Each item holds some of the marks β ω χ α κ ζ σ δ, at most 2. A symbol removes its mark if there, or adds it if room remains.

Rows of some items; one shown again gets a slightly different row:
[ω]: [  1.6  -4.1   4.8 -16.6 -12.9  16.2 -13.1 -10.1 -11.9   4.8 -15.4  -1.7 -21.3 -20.0  -4.1   3.6 -16.8 -18.6  16.8]
[β+δ]: [-13.6   2.6  -9.0 -17.3  22.4 -15.5   6.5  -1.9  -0.6 -18.0   7.5   3.9  -3.4   6.9   5.1 -14.8 -16.1  11.9  14.4]
[χ+α]: [ 11.3   5.0   1.1  27.2  16.7  -5.5   5.1   2.5   4.2   9.8   8.1  31.0   6.7  -2.2 -25.0  -0.2  -7.9 -12.2   4.0]
[κ+σ]: [  3.4  -1.7   3.5   3.9 -18.0   1.4  10.8 -11.4   9.6  -2.2 -16.8   0.6  25.8  -1.8  12.2  29.9  18.9  23.0 -11.6]
[ω+α]: [  9.1  -4.9   5.6 -23.4  -9.3   3.0  -7.2   0.8   0.9  15.0 -13.5   3.9 -12.5 -18.7  -8.1  11.0 -14.6 -13.7   9.9]
[ζ]: [ -1.4  -8.3   4.9  13.7  -0.3  -3.9 -12.4  36.4  -7.9  13.5  18.2 -24.9 -17.5  13.0  -9.3 -10.3  16.5 -11.0  -7.2]
[χ+ζ]: [ -0.7   4.2   3.3  24.1   6.9 -15.4  -4.6   3.9  -0.4   9.4   9.2 -15.6  -4.5  23.6 -19.0 -21.8  13.3 -16.6   2.0]
[ω+α]: [ 21.5  -6.8  10.2 -14.1  -4.9   7.4  -8.7  -2.2  -1.6   7.9  -7.3   5.5  -5.1 -27.4  -8.4  10.0 -10.5 -16.8   8.5]
[ζ+δ]: [ -0.6   8.1  -6.5  -6.5  24.5 -16.7   0.2   2.1  -3.9  -1.5  18.8 -24.5  -5.5   4.5   4.9 -20.9  16.4  -1.6  12.3]
[ω+α]: [ 13.4   4.1   3.9 -20.3  -6.5   8.7 -10.0 -12.9  -0.8  12.5 -13.0   0.7 -12.9 -23.1 -13.9   8.5 -16.5 -17.7  10.0]
[ω+ζ]: [  7.7  -6.7   4.8 -11.7 -13.9  -2.6 -12.3   1.2  -5.7  15.7 -12.7 -22.3 -22.7   3.9   1.9 -11.9   3.3 -23.2   4.9]
[α+σ]: [ 15.9  -6.1   0.3  -0.9  -0.1  -1.7 -15.6  14.4  10.7   7.6 -17.8   9.5  27.2   4.8  -4.9  14.1  -0.6  16.7  -0.5]
[κ+σ]: [ -8.8   7.2  -1.6   9.5 -13.4  -0.2  20.2  -3.3  -0.3  -6.6  -7.8  -5.2  16.4  -0.8  17.0  22.0  14.1  20.7 -11.7]
[ω+ζ]: [ 11.0  -6.8   4.7 -13.1 -16.6  -3.9 -13.9  10.5  -5.5  10.7   5.9 -27.0 -12.9  -4.0  -7.2  -4.8   7.5 -23.0   0.3]
[χ]: [-11.9   4.4  -5.3  35.9   6.8   5.2  -8.2  -4.9   0.7  -4.3  12.2  20.4  -6.2   8.8 -15.9  -3.9  -1.0  -3.8   6.3]
[χ+δ]: [ -2.8  16.2  -7.6   9.5  18.2   0.6   4.5 -17.7   4.7 -12.1  19.0  -1.5   3.9  -5.4  -3.0 -19.4   6.4   6.7  12.5]
[]: [ -2.5  -8.4  -4.6  12.1   3.7  19.4 -11.7  12.6  -3.2   2.6  15.5  18.9 -21.0   6.2  -8.8   2.4 -12.5   9.9 -12.4]
[σ]: [ -3.2  -0.5   1.1   6.1  -5.6   8.0 -26.6   4.8   5.9   9.7 -17.8   7.3  26.6  12.2  13.6  11.2  -5.5  23.9   0.3]
[ω+δ]: [ -3.2   6.4   8.4 -27.7   7.0  -1.0  -8.4 -12.6   6.2  -6.2   7.9 -12.1 -11.2 -19.9   7.8  -6.4 -10.2  -0.3  22.0]
[α+ζ]: [ 17.8  -9.4  12.1  -4.9   3.0 -13.6  -8.9  34.8  -5.5  12.1   8.7  -3.5  -8.0   5.6 -19.2  -9.1   9.0 -12.5  -9.9]
[σ]: [  0.8   2.7  -1.3  15.9  -5.6  10.2 -13.7  14.7   7.0   6.4 -15.5   3.1  23.3  11.5  13.2  12.2  -5.4  22.1   1.1]
[β+ζ]: [ -7.7 -14.0   4.0  -6.4  -7.0 -16.1   3.8  25.9  -6.1   8.5   2.6 -15.2  -3.7  29.8 -13.1 -27.1   2.5 -16.7 -11.3]
[β+σ]: [ -3.6  -2.9  -2.9  -6.6  -3.2   3.2 -17.4   4.8   5.6   4.4 -30.2  10.9  30.7  27.2   8.1   1.3 -11.9  19.8  -4.5]
[]: [-12.6  -6.5  -4.2  14.3  -3.0  19.3 -16.4   5.5 -15.7  -4.7  15.6  21.8 -19.8  11.6  -0.5   8.2 -15.4  17.1 -15.6]

From each start, follow one symbol. Which item do you reach?
Answers are names.
---
[ 18.0  -6.4   9.9  -4.1   7.3  -2.6  -2.7   9.2   0.3   5.1   6.6  33.3  -6.7 -13.4 -22.4   6.6  -9.6   3.0  -8.8]
σ
[α+σ]
---
[  1.4  -5.7   6.1   8.9  -8.4  -0.7  15.2  -0.1   4.1   0.5 -12.4   0.8  24.2   1.8  15.5  20.3  21.7  15.5 -16.3]
κ
[σ]
---
[  1.9   1.1   1.6 -10.7 -26.5  18.5  17.1 -20.3  -7.6  -3.4 -11.8 -10.2 -10.3 -17.1   0.3  19.3   5.7 -10.8  -1.2]
κ
[ω]
---
[ -6.6  -8.6   5.4 -25.3 -21.4   5.6   2.4 -10.2   0.5   6.9 -13.9   1.4 -12.6  -3.2   4.1  -1.3 -32.9 -12.3   6.9]
β
[ω]
---
[  7.8  -5.8  -3.7  12.1  -8.5  -6.4 -20.8  21.9   1.8  11.6 -13.2 -24.8  23.7  21.6   8.3  -4.9  17.9   6.4  -1.2]
σ
[ζ]
---
[ -6.2  -8.1   5.9 -19.5 -12.9   4.6   2.1  -7.7  -1.2   6.9 -20.9  -5.0 -11.3  -5.2  -8.5   2.4 -26.5 -20.5   4.5]
β
[ω]
---
[  4.7  -5.4   2.1   6.9  -3.9 -13.4 -17.0  26.6  -6.3  -3.8   5.3 -18.2  -6.0  15.1   0.6 -11.6  13.4 -12.5 -10.7]
ω
[ω+ζ]
---
[ 13.5  -5.2   4.0   2.4   5.4   1.1  -9.2  12.3  -5.9   7.1   9.4  30.3  -5.3 -14.9 -21.6   6.9 -12.1   2.7 -13.2]
ζ
[α+ζ]
---
[ 16.9   3.1   4.2   0.8  10.3 -15.5 -10.8  14.8  10.7  14.5 -16.7   9.5  30.4   6.5  -2.3  16.1  -9.5  14.8   1.9]
α
[σ]
---
[ 14.6  -4.9   4.0   1.1   9.4  -2.7  -0.8  14.9   7.4   3.0  12.7  29.0  -0.7 -17.3 -23.6   0.5 -13.2   4.7 -11.1]
α
[]
---
[ 10.1 -10.7  11.2  -9.9  -3.3   7.5 -12.9  -3.1  -3.2  14.6  -8.2   1.7  -7.9 -21.0 -12.4  14.5 -20.6  -8.1  16.0]
α
[ω]
---
[-15.5  15.3  -9.6  12.0  28.9  -2.7   2.8  -9.3   6.0  -6.9  16.7   2.3  -1.8  -3.6  -2.6 -16.7   1.2   1.2  27.2]
δ
[χ]
---
[  1.5   7.0   0.8  28.7  17.2   0.5   0.3  -0.7   9.1   9.0   9.2  26.5   8.6 -14.7 -19.6   5.4  -7.7  -6.1   8.1]
α
[χ]
---
[ 12.2  -6.0  -1.5   3.4   3.2  -8.0  -9.7  24.5  -1.8   9.5  -5.6 -22.3   4.9  19.6   9.5  -2.3  11.7   0.3  -5.1]
ζ
[σ]
---
[ -8.7  27.6  -6.9   6.3  23.2  -4.6  -6.5 -23.2  10.6 -15.6  25.6  -2.8  -2.8   1.5  -2.8 -14.2  -5.5  -1.2  33.2]
δ
[χ]
---
[ -8.8  -1.1  -9.4 -12.3  27.7   0.5 -11.9  -5.2   3.5 -12.0  13.5   8.1  -6.9  -9.8   7.4 -10.4  -3.6  20.3  19.4]
β
[β+δ]
---
[ -1.9  -3.0   2.0   4.8   4.5 -11.3 -22.3  22.0   3.2  21.5 -13.3 -25.8  18.9  22.2   9.8  -2.6  11.8   8.9  -8.6]
σ
[ζ]
---
[ -3.5 -15.3   9.2 -21.3  -9.5   6.5  -0.4 -12.6  -1.0   2.6 -23.3  -5.0 -16.1   1.5  -2.9   3.0 -29.5 -20.1   6.6]
β
[ω]
---
[  2.8   8.5  -5.7  28.1   1.9   1.9  -9.0   3.2   6.1   4.6 -19.0   4.5  29.4   4.2  -0.4  10.8  -4.5   3.3   3.7]
σ
[χ]
---
[-10.8  16.2  -6.8   5.2  27.5   2.5   0.5 -13.0  11.6  -9.6  16.6   1.7   4.3  -5.4  -5.2 -19.6  -0.1   4.5  20.7]
δ
[χ]
---
[ 16.2  -3.5  10.1  17.7  16.5 -11.1   1.7   1.0   4.0   6.0  11.1  30.9   6.7  -8.9 -32.9  -2.1  -4.2  -1.0   7.5]
α
[χ]
---
[ -4.4  -5.9   4.0  12.5   0.3 -13.4 -19.0  22.0 -10.3   8.7  10.8 -17.1  -7.2  13.4 -12.7 -12.2   9.3 -19.3 -16.3]
ζ
[]
---
[ 11.2  -5.4  10.5 -16.9 -13.7   9.2  -8.2  -9.4 -12.4   9.5  -0.5   2.5 -16.5 -23.2 -17.0   3.4 -12.5 -16.9   9.8]
α
[ω]
---
[  4.4   6.3  -2.1  20.9  10.7   1.0 -23.1  -0.1  16.1   6.3 -20.3  -3.6  23.0  16.2   1.4  13.2  -2.3  11.3   7.9]
σ
[χ]
---
[  3.1  -4.7   2.6  -5.0 -20.3  12.0 -19.7   0.3   0.6  12.6 -25.1  -6.4   2.4  -6.1  13.8  21.0 -20.6   5.4  16.9]
ω
[σ]
---
[ -7.8  -1.2   3.3   4.7 -12.1  15.1  -4.1 -18.4  -3.7  10.9 -11.0  -2.1 -17.4 -19.7 -10.9  11.6 -20.2 -21.9  19.0]
χ
[ω]
---
[-13.4   9.8  -3.8  23.5  -3.1   8.3  16.5 -19.4  -9.0  -7.0  11.8   5.9   0.8 -11.4   4.3  16.1  13.3  -4.4 -12.1]
κ
[χ]
---
[ -8.3  -0.2   3.6 -15.1  -6.6   9.8 -22.9 -11.4   3.9  11.2 -16.8  -4.8 -19.2 -13.6  -3.0  10.8 -17.5 -10.4   4.8]
ω
[]
---
[  4.6  -6.1  10.5  -2.9 -14.4  15.9 -17.8  -7.7   2.7   4.7 -32.5  -7.0  12.7 -12.5  12.3  11.2  -8.0  -2.7  15.8]
ω
[σ]
---
[ 17.1  -0.6  10.7   2.4  11.1  -2.7  -7.1  18.1  -0.9   1.9  14.1  30.9  -6.2 -13.1 -15.7  -1.8  -4.7  -6.4 -13.0]
ω
[ω+α]
---
[ 11.2  -3.2   8.4  -7.6   3.2 -10.7  -3.3  31.6  -2.1   7.6   8.3  -9.3  -8.8  -5.8 -14.6 -13.6  14.1 -12.0  -8.1]
α
[ζ]
---
[ -9.6  10.4  -7.3 -13.5  24.8   6.1  -5.9 -15.7   2.3 -19.6  22.7   2.6  -1.9  -5.4   1.8 -15.2   2.5  17.3   9.5]
β
[β+δ]
---
[  2.8  -3.8   2.2   5.4  -7.0  -5.5  13.0   6.6 -10.0   0.8   7.2 -18.7  -5.7   5.6   2.7   2.4  31.3 -11.1 -23.2]
κ
[ζ]
---
[ 17.1  -5.0   9.9 -12.8 -10.0  15.4  -4.7  -4.1  -3.8   3.8  -6.9   9.0 -10.3 -29.6 -12.2   7.6 -22.8  -5.7  -3.5]
α
[ω]
---
[ 17.8   0.4   6.7   3.7   5.5  -5.1  -9.0  12.0   7.2   5.6 -10.9  18.7  33.8  -4.5  -0.9  14.8   1.0  18.7  -1.8]
α
[σ]
---
[ -3.0   9.7   4.3  37.9   4.7   7.4  -7.4   1.0  15.2   3.1 -19.7   2.5  20.6   6.7   7.4  17.0   7.5  11.7  10.6]
σ
[χ]
---
[ -8.9   1.1  -4.2  -6.0 -29.0  14.2  16.6 -14.2  -1.8  -8.7  -9.1  -4.8  -9.5 -21.0   5.4   9.2   4.8 -16.6  -8.0]
κ
[ω]
---
[ -2.3   1.1   1.4  -2.0  -0.1  -1.9  -4.6   7.6  11.4   3.4 -24.1   9.2  21.2  28.1  15.0   9.3 -24.7  26.8  -2.9]
β
[σ]
---
[-14.0  23.2  -7.3   3.1  22.1  -0.2   1.3 -19.2   5.7  -5.7  19.5   6.9  -3.3  -3.6   1.4 -16.2 -12.2  -1.9  25.0]
δ
[χ]
---
[-10.5   1.2  -0.8   9.1 -13.1  -6.1  15.7   3.6  -9.9  -1.5   0.8 -17.3 -10.0   6.1 -10.7  -6.2  28.1  -8.1 -24.2]
κ
[ζ]
---
[ -5.9  -9.3   0.9  17.1  -1.9  17.4 -14.6   6.4  -6.8   4.5  15.0  21.2 -10.1  10.9  -5.4   1.2 -16.4   9.4  -7.2]
σ
[σ]
---
[  3.1  -7.1   8.4 -16.3  -9.4  -5.6 -17.8   4.7 -10.6  17.2  -4.2 -31.6 -14.0  -9.1   0.2   1.1   4.1 -21.0   3.7]
ω
[ζ]
---
[ -3.6  -3.6   5.5  -3.9 -13.9  -1.8 -13.4   8.8   5.2  13.6  -1.7 -29.2 -17.0   0.0  -3.7  -3.1   3.3 -28.3   7.4]
ω
[ζ]
---
[  4.7  -8.8   4.9  -9.8 -11.7  -5.7 -16.5   8.4 -15.5  11.5  -3.9 -26.1 -19.3  -9.2  -8.4  -6.0  11.3 -31.7   5.7]
ζ
[ω]
---
[ -7.6  24.7  -4.8   5.4  31.8  -3.9  -4.1 -11.8  12.0  -7.3  18.6   1.0   4.5   1.5   3.4 -13.3  -0.9  10.5  21.3]
δ
[χ]
---
[ 16.0  -7.7   0.4   2.8   9.0  -2.0 -10.8  13.2   4.6  11.1  -5.8  12.4  21.4   3.5  -2.6  12.9  -0.9  17.3   2.8]
α
[σ]
---
[  6.6  -6.5   6.3 -13.4 -10.7  -0.4 -11.1   2.5 -14.3   4.9   0.0 -36.7 -18.2  -4.1  -2.4  -6.3   1.4 -22.9   7.5]
ζ
[ω]
---
[ -1.3   7.1   0.0   6.8   0.8  14.1  -9.1 -19.0  -5.5   3.8  -8.8  -9.1  -7.9  -6.3  -6.0   8.7  -7.9 -17.0  18.2]
χ
[ω]
---
[  3.7  -4.5   8.6   7.1  -2.7 -11.4 -24.2  16.2  -1.6   9.1  -4.8 -26.4  20.0  21.5   4.3   3.3  20.7  -0.3  -5.3]
ζ
[σ]
---
[ -1.1   8.2   2.7  25.3  -7.9 -20.4 -12.1  10.5  -2.9   6.3   6.7 -15.4  -1.5  19.0 -10.5 -17.1   8.7 -15.3   3.3]
ζ
[χ]
---
[ -9.9  -2.0  -2.6  18.8   7.4  -8.6  20.2  -8.0   2.8  -2.4  -6.2  20.6   4.3  20.9 -19.2  -9.2 -26.3  -5.7   1.3]
β
[χ]
---
[ -2.8   8.0  -2.4   4.7 -13.7   6.7  -3.1 -19.5  -4.1   9.3 -16.4  -5.0 -13.1  -3.7 -17.5   0.9 -23.0 -28.1  17.2]
ω
[χ]
---
[  5.0  -0.9  -1.0  23.0   9.6 -13.1   3.3   0.4   1.8   4.6   7.2  22.3   6.1  -6.5 -26.7  -2.8  -8.9  -7.4  10.5]
α
[χ]
---
[ -4.2   2.1   7.2 -11.9 -15.5  25.2 -14.6  -1.5  -1.2   7.9 -21.1  -1.7 -16.8 -20.5  -0.9   1.2 -14.3  -8.8   8.8]
ζ
[ω+ζ]
---
[  4.1   3.0   1.3 -14.1 -19.2  11.4  10.9 -22.8  -5.1  -8.2  -8.0 -11.8  -8.5 -23.7  -1.7  15.3  11.1 -11.3  -0.6]
κ
[ω]
---
[-14.4   6.8  -3.4  43.5   6.0   8.6  -3.3  -7.7   1.8  -5.7   9.6  12.6   0.8   0.3 -17.2   5.7 -15.5 -11.1  12.1]
δ
[χ+δ]
---
[ -0.6 -14.6  -0.6   1.2  -6.0   1.4 -10.3  12.5  -1.1   2.2 -20.1   5.3  22.1  27.8  16.5   8.9  -7.5  11.7  -0.5]
β
[σ]
---
[ -7.4   2.2  -8.2  -7.9  25.6  -1.4  -5.6  -7.3   8.7 -17.4  24.3   9.0  -3.4  -3.5   5.9 -20.6  -3.6  25.1  12.6]
ζ
[ζ+δ]
---
[ 13.1 -11.9  10.9 -11.6  -6.8   5.5 -14.3  -0.8  -3.6  10.0  -8.2   9.3 -11.9 -26.7  -9.2  12.6 -16.5 -15.2   2.1]
α
[ω]
---
[ -6.4  10.1  -1.7  18.4  -7.9  -0.5  30.9 -17.1   0.2  -5.0  -2.2   6.7  -2.0  -3.7  -8.4  15.1  10.9  -2.6 -14.4]
κ
[χ]
---
[  5.7  -0.9   8.8  -0.4 -19.5  14.7 -16.6  -5.5   2.6  10.0 -23.6  -5.1   9.2  -2.4   8.3  14.8  -2.6   2.5  15.8]
σ
[ω]
---
[-13.6  -6.7  -2.4  16.1   4.2  17.3 -22.2   1.1   2.3  -5.7  19.0  21.6 -15.9   6.1   0.0  -0.7 -15.7   8.1 -10.2]
ω
[ω]
---
[ -7.0  12.1  -7.2   5.3  21.7   0.6  -6.5 -17.5   6.3 -13.8  19.4   7.3   4.6  -2.6  -0.8 -15.1  -1.8   0.4  25.3]
δ
[χ]
---
[  7.1  -4.5   4.0   8.8  -3.8  -9.2 -23.8  26.8   1.7   9.5 -12.6 -23.0  20.9  14.7   7.3  -3.3   8.0   0.6  -8.4]
σ
[ζ]
---
[  1.2  -4.2   3.2 -13.4 -15.4  -4.5 -13.3   8.9  -8.8  14.6  -1.7 -26.5 -20.1  -2.1 -12.7  -4.5   4.8 -22.1   3.7]
ζ
[ω]
---
[ -0.2  -1.0   6.5   8.2  -6.1  -0.4  -4.1   1.5   5.1   0.1 -21.3   6.4  25.5  23.6  22.4   8.6 -13.8  17.5  -5.8]
β
[σ]
---
[-14.9   8.0  -4.7  22.5  -9.1  14.4  32.2 -16.4  -4.4  -7.2   7.8   8.3   4.5 -11.6  -8.1   8.1  14.8  -6.1 -11.0]
κ
[χ]
---
[ 17.0  -4.1   0.8 -26.8 -11.8  11.0  -6.6  -2.9  -3.7  13.5 -11.5   7.4  -5.0 -27.7 -10.2  13.7 -10.3 -26.7   8.3]
α
[ω]
---
[  2.3  -6.1   5.5 -21.6 -16.3  11.7   2.4  -9.8  -4.5  -1.3 -20.4  -4.6 -12.3  -9.1 -10.0  -4.1 -30.3 -10.3   7.6]
β
[ω]
---
[  8.1  -6.7   1.5   7.8  -3.4 -11.1 -13.1  15.4   0.4  11.7 -10.8 -18.8  18.4  24.2  11.5   2.9  16.4   7.1  -7.7]
σ
[ζ]
---
[ 15.4 -10.6   2.6  -1.8   7.5 -10.5  -2.5  21.7   2.1   7.0  11.4  32.9  -4.5 -16.5 -16.8   2.5  -8.0   1.9 -11.3]
ω
[ω+α]
---
[ -4.8   5.3  -5.0 -13.0  11.4 -15.0  -3.6  11.7  -0.1  -5.2  17.4 -20.1  -5.3   6.2   1.3 -24.7  10.4  -1.1   6.0]
δ
[ζ]
---
[ -3.3   7.1   1.2  28.3  -0.4   7.9 -14.7   4.3  10.8  15.4 -14.6  -2.9  21.0  14.3   9.8   8.6  -4.1   3.9   6.2]
σ
[χ]
---
[ 19.1 -10.1   5.9   7.2  10.2  -3.9 -17.7  10.0  -4.0   3.4  15.6  36.3  -1.4 -15.1 -20.9   7.4 -10.2   8.4 -12.8]
α
[]
---
[ -2.4   5.2  -2.8  23.9   8.3  -0.3 -10.1  -0.9   6.1  14.1 -25.9   3.4  23.8   9.2   4.8   9.8  -4.9  14.2  13.9]
σ
[χ]
---
[ -0.3   7.7  -7.1 -13.0  12.9 -10.6 -14.6   7.4  -0.4  -1.3  19.1 -19.4  -5.3  -3.0   8.8 -16.6  15.2  -3.6   7.6]
δ
[ζ]
---
[  4.6  -4.8   2.7   8.5   4.0 -10.8 -12.9  16.3   0.7  14.8  -9.2 -26.7  10.1  14.4   7.6  -9.0  15.2   5.8  -1.9]
ζ
[σ]
---
[  2.3   8.9  -0.3   4.0 -14.7  12.7 -10.5 -13.6   2.5  15.9  -9.1  -4.9 -10.6 -13.5  -8.3   2.3 -23.4 -22.5  15.9]
χ
[ω]
---
[ -4.6  -3.4  -0.6   7.4 -17.9   1.5  10.9  -9.1   7.4   0.2 -10.9  -5.1  22.4  -1.1  16.7  23.1  16.0  18.6  -8.6]
κ
[σ]
---
[ 10.6   2.3  16.8  -1.9  -3.9 -11.2 -17.0  13.4   6.5  11.3 -13.3  15.0  27.2   1.4   4.3  12.1  -2.2  17.0  -5.6]
α
[σ]
---
[  0.6  -8.4   1.7   2.7  -1.1  -1.0  -7.2   9.5   1.9   2.8 -26.9   6.0  19.7  26.9   9.0   5.5  -8.8  21.0  -2.3]
β
[σ]
---
[ -1.9 -10.0   0.0  -1.1  -5.6  -6.8  -2.8   4.4  11.1   6.7 -21.4   8.5  27.1  20.6  14.7   4.3 -17.2  12.9  -3.9]
β
[σ]
---
[ 17.0  -6.2   6.0   2.3   5.0  -4.5 -10.3   7.6  -3.1  -3.2  15.1  29.7  -8.8 -15.0 -17.7   6.4  -4.1   4.8  -1.6]
ζ
[α+ζ]
